Here is a tiny trained network, its code and every weight. The questions are about switching its units off for an input and a class, where a switched-off unit gives its printed mean instead of its output.

import numpy as np


def w(rows, s, z=0):
    codes = np.array(rows[::2]) - 128.0
    scale = np.full(codes.shape[1], s)
    scale[-1] = z or s
    return codes * scale


def norm(h):
    return h / np.sqrt((h * h).mean(-1, keepdims=True) + 1e-5)


def f(y):
    return y / 2 * (1 + np.tanh(0.7978845608 * (y + 0.044715 * y**3)))


def log_softmax(a):
    a = a - a.max(-1, keepdims=True)
    return a - np.log(np.exp(a).sum(-1, keepdims=True))


def net(x, mask):
    res = np.array(x, float).reshape(1, 3) / 4 @ E
    u = 0
    for l in range(2):
        y = f(norm(res) @ A[l][:, :-1].T + A[l][:, -1])
        res = res + np.where(mask[u : u + 11], y, B[l][:, -1]) @ B[l][:, :-1]
        u += 11
    return log_softmax(norm(res)[-1] @ U[:, :-1].T + U[:, -1])


A, B = {}, {}
E = w([
[144,183,83,254,72,228],'x0',
[123,132,126,119,126,134],'x1',
[164,246,65,152,68,41],'x2',
],0.0035)
A[0] = w([
[146,147,113,153,124,131,123],'0.n0',
[154,126,112,105,145,127,154],'0.n1',
[129,58,115,151,109,234,22],'0.n2',
[152,97,125,127,120,72,124],'0.n3',
[111,203,119,176,115,167,10],'0.n4',
[142,175,121,99,119,78,131],'0.n5',
[135,153,102,74,105,40,25],'0.n6',
[123,124,117,138,113,155,37],'0.n7',
[130,166,142,96,119,104,135],'0.n8',
[125,1,145,55,136,168,201],'0.n9',
[117,80,137,180,123,212,27],'0.n10',
],0.0076,0.0012)
B[0] = w([
[135,167,145,159,97,141,145],'0.n0',
[117,125,144,94,113,135,134],'0.n1',
[191,172,214,87,206,62,220],'0.n2',
[58,137,216,133,86,175,147],'0.n3',
[137,129,138,176,59,138,191],'0.n4',
[128,175,157,126,106,64,179],'0.n5',
[87,133,190,172,191,73,207],'0.n6',
[169,144,125,161,161,97,131],'0.n7',
[134,136,146,76,118,68,150],'0.n8',
[136,64,80,125,7,165,255],'0.n9',
[95,154,219,123,203,132,210],'0.n10',
],0.011,0.0056)
A[1] = w([
[150,170,34,175,109,144,182],'1.n0',
[105,75,133,140,116,137,106],'1.n1',
[102,156,144,143,134,141,2],'1.n2',
[121,120,137,120,174,131,198],'1.n3',
[194,156,118,103,146,76,175],'1.n4',
[139,83,35,74,91,157,161],'1.n5',
[133,123,169,100,159,101,32],'1.n6',
[145,141,117,97,250,159,37],'1.n7',
[142,133,141,106,116,123,146],'1.n8',
[65,144,100,102,204,81,19],'1.n9',
[109,133,96,112,100,107,98],'1.n10',
],0.017,0.00049)
B[1] = w([
[169,130,139,88,52,104,202],'1.n0',
[117,143,72,106,139,148,174],'1.n1',
[124,72,79,101,146,135,166],'1.n2',
[132,142,94,194,125,164,161],'1.n3',
[121,92,108,108,140,188,191],'1.n4',
[28,97,58,54,142,195,241],'1.n5',
[125,156,134,175,166,128,254],'1.n6',
[236,139,138,189,172,249,202],'1.n7',
[125,127,74,167,131,136,154],'1.n8',
[75,70,149,166,97,66,206],'1.n9',
[163,104,147,133,172,182,156],'1.n10',
],0.019,0.0065)
U = w([
[54,93,62,65,127,172,160],'0',
[150,189,111,90,182,62,1],'1',
[212,155,147,112,7,85,141],'2',
[199,153,164,212,200,187,160],'3',
[44,104,180,206,164,18,150],'4',
],0.014,0.0083)

Each question gives the input, the list of numbers given to net, and the class t.
The units are the neurons (one row each of A and B). Each row of codes is followed by its name. A weight is (code - 128) times the scale printed after its matrix; where a second scale follows, it is the last column's (A, B and U).
mask holds one flag per neuron, layer by layer. A switched-off neuron (its flag False) gives its mean, the last column of its row in B, instead of its output. The means were averaged over made-up inputs and are rounded, as every weight is.
A unit's drop is (log p(t) with every unit on - log p(t) with that unit switched off) / (log p(t) with every unit on - log p(t) with every unit switched off).
k most important neurons: the k neurons with the biggest drops, biggest first
k most important neurons of layer l: the k neurons of layer l with the biggest drops, biggest first
drop when u is switched off: that unit's drop, to one decimal
input [0,-5,8], class 4: 2 most important neurons	0.n6; 0.n9
input [8,1,1], class 2: 2 most important neurons of layer 0	0.n4; 0.n6
input [1,0,-3], class 3: 2 most important neurons	0.n2; 0.n10
input [1,-4,-5], class 3: most important neuron of layer 0	0.n2
input [1,5,-7], class 3: 2 most important neurons	0.n10; 0.n2
input [1,7,-6], class 3: 3 most important neurons	0.n2; 0.n10; 1.n5
input [0,-7,6], class 4: 3 most important neurons	0.n6; 0.n9; 1.n7
input [-7,-8,1], class 4: 3 most important neurons	0.n6; 1.n5; 1.n7
input [6,-6,1], class 2: 3 most important neurons	0.n4; 0.n6; 1.n5
input [0,-3,2], class 4: drop when 0.n6 is switched off	0.1
input [-1,7,7], class 4: drop when 0.n6 is switched off	0.1
input [0,-4,1], class 4: drop when 1.n7 is switched off	0.1
